In the rows, 128 means zero.
Here are made-up elements, facts about them, and rows of numbers that follow some of those facts. Name the element behind each unnamed row.

Some rows with their names:
sesor: [ 99 114 175 166 159 158 147 203 105 118 120 134 129 129 120 162 107 137
 148 132 146 117 137  97 145 141 119  97  71 134]
plazum: [244 135 100 125 123 161 114 106 172 138 219  78 137 119  60 127 154  96
 156  81 102 130 101  90 135 130 135 130 173 102]
feskam: [126 119 161 141  91 157 115  88  95 159 105 105 116 164 132 145 163 136
 122  74 109 141 169 128 109 136 167 113 101 125]
vustos: [120 116 162 138  97 152 106  94  87 173 117 111 109 160 126 126 150 137
 109 106 107 133 164 113 114 142 181 127 102 127]
fozem: [224 140  95 124 116 159 110  91 163 133 214  72 128 113  62 134 146  95
 140  99 118 102  84  83 114 134 133 150 167 102]
magra: [127 102 201 180 129 140 131 160 123 162 160  73 150 115 121 118 139 117
 118  83 136 115 128  84 112 142 190  89 105 106]
brapliza: [143 114 203 183 127 136 130 161 116 154 158  79 157 149 110 119 143 103
 146  86 113 125 162  87 129 146 183  68 100 103]
plutur: [142 114 202 183 128 137 133 158 117 153 154  77 155 148 109 120 142 100
 151  87 112 125 165  88 128 146 181  68  99 101]
parebrun: [110 135 123 118 136 118 138 163 144 129 120 129 136 132 123 129 121 136
 139 113 146 201 124 170 144 111 174 158 111  98]
skedrer: [ 91 129 135 166 164 116 159 198 125  89 116 175 144 136 114 147  84 150
 208 139 175 173  98 129 121  94 132 118  69  99]
surol: [112 137 135 126 146 120 145 137 157 126 109 125 120 115 138 142 108 133
 139 116 168 183 132 161 120 123 176 174 116 107]
difle: [132 100 186 214 116 111 126 133 104 162 150 106 145 160  91 117 126 106
 155  92 129 115 126  92 106 126 167  82  99  88]
grisuk: [ 69 127 148 133 185 142 162 203 138  94 110 145 146 127 125 157  86 150
 181 158 171 155 117 133 122 124 116 114  89 136]
zimal: [ 77 140 139 141 164 144 166 202 133  70 109 134 157 120 139 176 109 146
 192 115 179 156 107 140 113 104 123 113  71 119]
zuklidol: [ 89 133 145 134 170 139 158 231 136  88 130 147 158 105 132 145 103 160
 174 126 168 181 100 128 139 105 152 115  73 112]
dapon: [119 139 140 131 152 116 147 129 156 124 105 128 116 119 133 142 103 125
 150 120 168 182 142 160 116 127 177 175 117 105]
fevin: [101 144 150 140 174 139 163 224 138  77 123 149 159 128 127 151 101 146
 201 131 156 184 133 128 144 111 146 101  72 112]
tovul: [115 109 164 135 103 153 108  90  90 181 115 110 107 163 123 130 147 140
 108 109 107 135 167 119 114 150 168 123 111 137]
drefes: [122 128 178 174 151 160 155 210 110  99 117 129 141 132 125 167 120 130
 170 100 140 136 156  98 153 132 128  82  62 122]
grunem: [112 123 114  87 112 138 148 109  97 138  69 163  89 153 114 174 155 160
 115 147 119 184 139 130 161 163 147 159 107 135]

There are 2 kinds of fact about the elements: α, θ.
α(bape, paron); α(basusti, tarok); α(begrofar, skogri); α(bekla, grugrel); α(bepum, mebres); α(beskem, fudus)
α(bimen, zimal); α(brapliza, fevin); α(breska, klizugrin); α(brimil, bape); α(brobres, dapon); α(broro, trafler)
α(bruvil, pleven); α(bupe, basusti); α(bupi, ziskuzu); α(dapon, nestis); α(defol, pegra); α(difle, grabrak)
α(dovatro, februr); α(drada, flutron); α(dradun, nebro); α(drafu, drefes); α(drakler, faskik); α(drefes, skigu)
α(dreze, flukur); α(drotram, vustos); α(dufi, broro); α(faskik, plakli); α(fati, grisuk); α(februr, totas)
α(feskam, breska); α(fevin, plutur); α(fidrim, pupem); α(flabe, klubi); α(flaklu, gruvek); α(flatun, klezol)
α(flazak, naven); α(flukur, noram); α(flumo, sagror); α(fluskol, saflin); α(flutron, drakler); α(foskek, bupe)
α(fozem, drotram); α(fudus, stedros); α(gaple, drafu); α(garobror, lukagin); α(gedel, brobres); α(giletran, stagul)
α(gister, lotim); α(gogren, gedel); α(grabrak, leste); α(grasko, brimil); α(grebri, flumo); α(griflal, surol)
α(grisuk, klistar); α(grugrel, nisum); α(grunem, tovul); α(gruvek, pludor); α(kabas, zofo); α(kabi, dovatro)
α(kipes, kiris); α(kiris, fluskol); α(klamek, flazak); α(kleklo, zuklidol); α(klezol, bruvil); α(klistar, neme)
α(klizugrin, bimen); α(klubi, flaklu); α(ledram, garobror); α(lefor, segu); α(leste, skedrer); α(lili, dradun)
α(lotim, zemuk); α(lukagin, skamu); α(magra, dufi); α(mebres, gogren); α(mestan, niro); α(mezin, kabas)
α(midriska, parebrun); α(mokul, kabi); α(naven, ziplolo); α(nebra, grebri); α(neme, zopla); α(nestis, mestan)
α(niro, griflal); α(nisum, magra); α(noram, fozem); α(parebrun, flabe); α(paron, ledram); α(pastipul, zugre)
α(pegra, grunem); α(plakli, tadimer); α(platri, truflumal); α(plazum, brapliza); α(pleven, troros); α(pludor, roges)
α(plutur, fidrim); α(pupem, sedrik); α(roges, plazum); α(saflin, drada); α(sagror, vugren); α(seber, nebra)
α(sedrik, zotul); α(segu, tisen); α(sesor, beskem); α(skamu, stifa); α(skebren, klamek); α(skedrer, giletran)
α(skigu, pastipul); α(skogri, platri); α(stagul, seber); α(stedros, fati); α(stifa, lili); α(surol, gister)
α(tarok, bepum); α(tesir, mokul); α(tisen, tesir); α(totas, kipes); α(tovul, sesor); α(trafler, tusku)
α(troros, grasko); α(truflumal, dreze); α(tusku, kleklo); α(vugren, foskek); α(vustos, defol); α(zemuk, bekla)
α(zimal, mezin); α(ziplolo, begrofar); α(ziskuzu, feskam); α(zofo, lefor); α(zotul, gaple); α(zugre, bupi)
α(zuklidol, midriska); θ(bape, 863); θ(basusti, 606); θ(begrofar, 187); θ(bekla, 904); θ(bepum, 606)
θ(beskem, 863); θ(bimen, 967); θ(brapliza, 904); θ(breska, 228); θ(brimil, 863); θ(brobres, 187)
θ(broro, 863); θ(bruvil, 967); θ(bupe, 967); θ(bupi, 863); θ(dapon, 187); θ(defol, 606)
θ(difle, 904); θ(dovatro, 187); θ(drada, 715); θ(dradun, 228); θ(drafu, 863); θ(drakler, 904)
θ(drefes, 228); θ(dreze, 904); θ(drotram, 606); θ(dufi, 967); θ(faskik, 715); θ(fati, 715)
θ(februr, 967); θ(feskam, 863); θ(fevin, 715); θ(fidrim, 187); θ(flabe, 228); θ(flaklu, 187)
θ(flatun, 967); θ(flazak, 715); θ(flukur, 904); θ(flumo, 715); θ(fluskol, 967); θ(flutron, 228)
θ(foskek, 863); θ(fozem, 967); θ(fudus, 715); θ(gaple, 967); θ(garobror, 967); θ(gedel, 904)
θ(giletran, 863); θ(gister, 863); θ(gogren, 863); θ(grabrak, 187); θ(grasko, 228); θ(grebri, 228)
θ(griflal, 863); θ(grisuk, 715); θ(grugrel, 715); θ(grunem, 606); θ(gruvek, 863); θ(kabas, 606)
θ(kabi, 606); θ(kipes, 863); θ(kiris, 904); θ(klamek, 187); θ(kleklo, 228); θ(klezol, 187)
θ(klistar, 228); θ(klizugrin, 187); θ(klubi, 715); θ(ledram, 863); θ(lefor, 606); θ(leste, 863)
θ(lili, 863); θ(lotim, 967); θ(lukagin, 967); θ(luvi, 863); θ(magra, 904); θ(mebres, 863)
θ(mestan, 904); θ(mezin, 187); θ(midriska, 863); θ(mokul, 967); θ(mustik, 967); θ(naven, 715)
θ(nebra, 863); θ(nebro, 715); θ(neme, 228); θ(nestis, 187); θ(niro, 863); θ(nisum, 715)
θ(noram, 715); θ(parebrun, 187); θ(paron, 187); θ(pastipul, 904); θ(pegra, 863); θ(plakli, 606)
θ(platri, 228); θ(plazum, 967); θ(pleven, 967); θ(pludor, 228); θ(plukles, 187); θ(plutur, 904)
θ(pupem, 715); θ(roges, 863); θ(saflin, 606); θ(sagror, 187); θ(seber, 904); θ(sedrik, 715)
θ(segu, 606); θ(sesor, 228); θ(skamu, 967); θ(skebren, 187); θ(skedrer, 715); θ(skigu, 863)
θ(skogri, 606); θ(stagul, 967); θ(stedros, 967); θ(stifa, 967); θ(surol, 187); θ(tadimer, 904)
θ(tarok, 863); θ(tesir, 715); θ(tisen, 715); θ(totas, 967); θ(tovul, 863); θ(trafler, 904)
θ(troros, 863); θ(truflumal, 967); θ(tusku, 967); θ(votim, 715); θ(vugren, 606); θ(vustos, 863)
θ(zemuk, 715); θ(zimal, 715); θ(ziplolo, 863); θ(ziskuzu, 187); θ(zofo, 904); θ(zopla, 606)
θ(zotul, 863); θ(zugre, 228); θ(zuklidol, 715)

Name these rows:
No name comes twice in this set of rows, the named rows included.
[221 134  90 128 114 168 119  84 173 126 202  63 134 116  70 154 160  94
 149  67 124 101  82 103 104 126 114 138 173 107] : bimen
[229 123 100 124 123 163 114 106 176 147 222  73 131  92  70 127 153 109
 128  76 125 119  70  88 116 127 140 147 176 106] : dufi
[213 123 100 121 134 164 114  84 174 152 207  73 123 121  57 136 140 100
 140 108 117 100  89  95 112 143 105 141 185 123] : stedros
[130 120 162 142  92 156 114  90  96 160 106 107 118 165 132 142 161 133
 126  74 108 145 176 128 113 137 170 111  99 125] : bupi
[118 125 173 174 150 162 155 206 112  97 113 127 140 129 127 171 120 131
 166  97 144 130 149 102 147 129 122  85  62 124] : zugre
[117 133 111  90 104 136 145 112  96 129  73 162  93 151 117 172 158 158
 115 143 120 185 135 123 162 157 159 163  99 127] : drotram
[115 111 173 167 151 157 144 229 109 119 137 137 138 107 127 151 119 147
 140 104 141 141 121  92 160 124 145  92  64 120] : kleklo
[ 96 138 111 123 140 119 139 138 123 122 117 125 126 141 134 161 128 115
 157 118 159 165 120 185 123 123 162 164 120 105] : dovatro
[ 98 134 146 163 173 120 163 193 131  85 112 167 141 127 121 150  82 147
 208 139 177 170 112 124 119 105 137 121  74 106] : flumo
[103 145 121 125 132 123 145 136 149 110  95 116 133 146 125 154 124 123
 159 103 153 181 142 180 123 114 150 153 111 105] : ziskuzu
[127 124 108  94 119 140 147 113  68 138  92 173  86 150 133 197 174 140
 140 140 120 175 135 142 168 171 168 158 118 135] : saflin
[143 111 214 197 141 133 139 131 125 157 146  81 136 125 123 126 123 101
 142  94 143 103 157  77  98 153 188  95 108 108] : gedel
[ 92 138 138 140 186 141 158 210 101  87 137 153 144 122 142 174 105 125
 208 150 170 148 113 138 134 129 153 118  89 123] : drada

The same elements again, as new rows of numbers:
Some rows with their names:
breska: [ 82 151 128 232 165 137  65  92 146 219 141 119 164 120 135 115  87 157
 138 132  95 132  92 181  84 103 127 112 140 145 125 104 105 124 130 134
  76]
klizugrin: [ 56 148 115 117 151 137  80  84 102 102 139 121 163  79 140  99  87 113
 144 193 108 169 114 132  96 156 125  65 122 167 113 112 106 107 133 147
 193]
fluskol: [ 92 141 148 144 135 122  77  99  94 193 129 175 134 123 142 127 103 146
 140 174  96 167 109 144 135 132 140  80 102 144 125 133 105 119 101 168
 123]
bruvil: [ 79 160 143 141 136 122  76  83  84 164 135 153 150 100 133 125 113 147
 146 121  95 135 113 161 124 150 147  79 107 150 119 136 110 121 139 123
 107]
fati: [107 170 120 107 162 114  48 143  60 188 133 164 118  85 130 131 137  94
 146 164 120 130  81 197 142 141 126  75 114 172 109 190 101 114 151 121
 159]
flaklu: [ 46 136 139  90 142 133  81  95  81 130 132 130 163  81 133 111  97 105
 130 170 128 145 136 126 116 160 142  61 102 183 103 140 110 107  84 200
 153]
stagul: [ 88 149 147 129 139 131  60  78  85 174 108 179 157 123 138 116 110 153
 136 137 101 124 109 166 115 150 135  82 101 167 127 159  97 115 106 160
 136]
ziskuzu: [ 53 148 115 113 153 140  73  81 103 102 140 117 166  82 138  99  88 113
 145 186 109 162 114 134  93 159 125  65 118 172 111 114 107 106 137 150
 190]
gedel: [ 92 161 157 170 133 133 105  79 129 172  99 117 169  96 136 137  98 135
 120 122 114 129 103 165 101 141 130 129 121 156 132 109  88 133 111 156
 103]
brobres: [ 63 158 130 121 131 127  99  72  66  99 123 143 154  58 147 107  94 111
 133 146 120 152 126 146 110 166 129  74 121 180 117 131  93 112 114 159
 207]
gogren: [ 88 162 165 134 140 134  87 113 110 133  97 123 160  59 126 131 107  92
 122 168 137 121 105 180 130 121 108 108 115 164 136 116  83 128 111 109
 121]
surol: [ 62 157 130 114 125 121 111  80  61 100 132 131 147  49 148 116  89 105
 134 151 122 160 130 138 107 161 135  77 127 176 110 123  95 115 114 156
 189]
skedrer: [ 90 154 152 111 155 119  33 107  68 176 124 171 126 113 132 113 138 110
 142 178 124 113  98 199 155 142 116  62 119 159 124 178  93 115 131 125
 135]
zemuk: [ 93 160 147 116 133  97  67 109  57 165 149 138 112  79 144 131 125  94
 149 173 130 123 108 190 143 130 122  74 145 151 109 162  90 128 141 111
 105]
dovatro: [ 62 141 132 129 138 132  91  97  95 125 132 150 141  85 142 109  92 117
 134 199 112 194 123 125 133 150 133  64 107 161 120 115 108 109 102 180
 198]
dufi: [ 85 148 145 128 121 110  91  90  70 178 139 145 141  96 145 132  98 133
 141 141 109 134 121 146 109 137 147  90 119 156 107 140 101 126 104 162
  91]
faskik: [ 93 148 153 120 148 112  46 124  78 190 139 164 112 107 135 118 132 102
 145 196 123 143 100 187 169 127 124  59 124 146 121 162 100 119 131 128
 121]
nebra: [ 83 155 171 126 151 144  70 117 118 147  86 139 169  84 117 121 112  99
 118 177 138 115 104 181 140 124 110  99  98 166 142 130  87 120  93 129
 126]
vustos: [103 154 145  98 158 148  89 147 109 166 112 110 160  52 113 132  92  87
 122 178 138 130 103 184 138 143 120 104 104 155 126 145  99 126 102  91
 134]
tesir: [ 93 149 144 132 150 113  43 120  89 182 148 157 110 110 139 116 126 105
 151 221 116 155  94 182 158 122 116  60 132 137 123 144  99 122 141 118
 124]

Name these rows:
No name comes twice in this set of rows, the named rows included.
[ 74 167 146 241 153 131  84  91 126 215 139 134 158 105 125 123 110 162
 128  72  98 124 105 189 129 119 144 107 126 146 129 112 112 126 131 118
  56] : grasko
[ 60 152 136 113 141 138  78  73  73 108 106 165 164  85 138 101 102 120
 127 150 120 147 124 148 119 172 129  68 102 187 125 148  96 104  99 174
 216] : sagror
[ 90 156 144 135 136 125  67  70  81 165 109 178 156 112 143 118 108 149
 138 131  99 122 107 168 112 150 133  86 109 167 127 156  92 118 112 152
 144] : bupe
[101 135 134  93 143 136  85  84  83 191 142 141 155 108 135 107  79 150
 140 147 106 133 125 176 120 178 143  74 121 136 117 170 106 126 103 108
 122] : truflumal
[ 88 151 134 126 158 117  38 113  92 167 150 137 121 106 137 111 124 105
 158 213 114 138  89 188 135 125 112  63 139 139 119 149  97 121 165  98
 123] : zimal
[ 69 133 129  73 144 145  99  80  78 124 141 119 164  72 134  89  69 118
 130 169 126 158 143 152 127 197 135  56 120 152 114 157 107 115  99 123
 185] : begrofar
[ 85 157 170 127 145 142  73 112 116 139  88 136 167  74 121 126 112  99
 119 175 137 115 102 181 137 123 107 102 103 167 142 125  85 122  98 124
 129] : foskek
[ 76 143 132 116 151 132  51  83 102 172 136 134 168 126 135 114 100 140
 149 165  97 120 104 153  87 141 135  81 111 164 111 139 108 114 132 153
 107] : gaple
[ 73 137 146 111 144 128  56  92  93 190 133 143 164 125 133 120 103 138
 142 157 106 118 113 150 101 138 144  78 100 165 108 145 109 115 104 183
  89] : plazum
[ 49 138 141  95 136 130  88  96  73 129 136 129 157  77 136 113  94 103
 130 168 128 150 138 125 117 160 143  64 107 182 101 136 109 108  87 197
 153] : parebrun
[ 83 146 156  98 142 105  49 121  65 188 149 143 120  98 134 125 130  95
 145 187 136 116 112 182 152 129 128  66 130 159 106 171  99 122 120 149
  86] : zuklidol

Now the same elements, written a new way:
Some elements and their rows:
totas: [133 145 139 146  83 185 115 123 110  56 113  81 134 158]
kipes: [123 150 116 137 127 101 147 158 106 117 125 143 182 102]
februr: [138 144 139 146  82 183 115 121 112  57 113  85 134 156]
tadimer: [107 140 111  94 103 143 134 171 115 136 116 143 148 106]
grugrel: [ 79 108  94 181 146 149 143 114 147 160 106 148  67 128]
pleven: [117 117 152  89  94 155 109 100 121  93 134  54 112 160]
grunem: [136 110 160 117 151  30 155 156 110 130 152 202 185 137]
stagul: [121 144 162 118 106 167  91 130 122  73 145  81 146 154]
dradun: [149 112 129 191 144 112 121 114 147 131 126  69  73 118]
surol: [140 100 112 131 135 193 127 100 132 104 118  91  95 173]
begrofar: [159 134  99  89 119 131  95  79 138  91  78 114 101 161]
brimil: [107 118 131  76 135  72 144 132 117 158 144 106 159 106]
mustik: [139 129 152 106  96 172 107 115 116  79 141  84 118 160]
klezol: [131 120 120 117 121 149 119  86 146 121  97  72 104 173]
tusku: [122 139 147 112 105 181 115 121 100  84 156  95  89 171]
tisen: [108 128  93 209 122 146 140 105 164 152  67 147 109 112]
mebres: [121 117 130 100 154 116 135 159 113 131 169 136 182  98]
pupem: [108 148 117 179 135 131 129 100 167 190 101 161  82 118]
drafu: [160 142 142  86 134 113 140 130 121 166 163 158 161  97]
basusti: [109 126 159 151 171  67 131 129 110 127 158 147 220 110]

Name these rows:
No name comes twice in this set of rows, the named rows included.
[186 120 123 130 110 195 124  75 153 120  99 100 114 157] : klizugrin
[143 120 127  60 132  65 142 171 113 129 149 184 157 116] : vustos
[126 159 131  68 109 145 126 156 120 174 144 159 127 108] : plutur
[161 155 134 130 122 168 114  91 146 136 115 113  93 172] : fidrim
[150 122 144  65  92 139 102 126 115  62 132 124 113 165] : fozem
[125 115 121 109 120 139 120  77 148 126  97  52  99 174] : paron
[117 148 139 179 146  56 147 128 100 117 120 158 206 117] : saflin
[178 121 116 142 109 196 125  79 150 109  88  96 118 160] : mezin
[102 122 110  75 119 164 141 167 102 146 148 144 111 115] : magra
[ 79 143  93 219 127 125 135 122 156 141  65 147 106 121] : drada
[146 148 131 213 150 125 120 132 132 132 143 110  49 127] : flabe
[ 99 135 112  78 118 154 140 166 101 151 148 149 112 117] : trafler
[107 117  93 142 133  91 120 118 160 144  78 181  84 122] : noram
[173 122 110 164 145  90  98 112 139 102 112 119  70 107] : platri
[128 133 129  95 139  95 143 152 110 140 152 147 165 104] : luvi

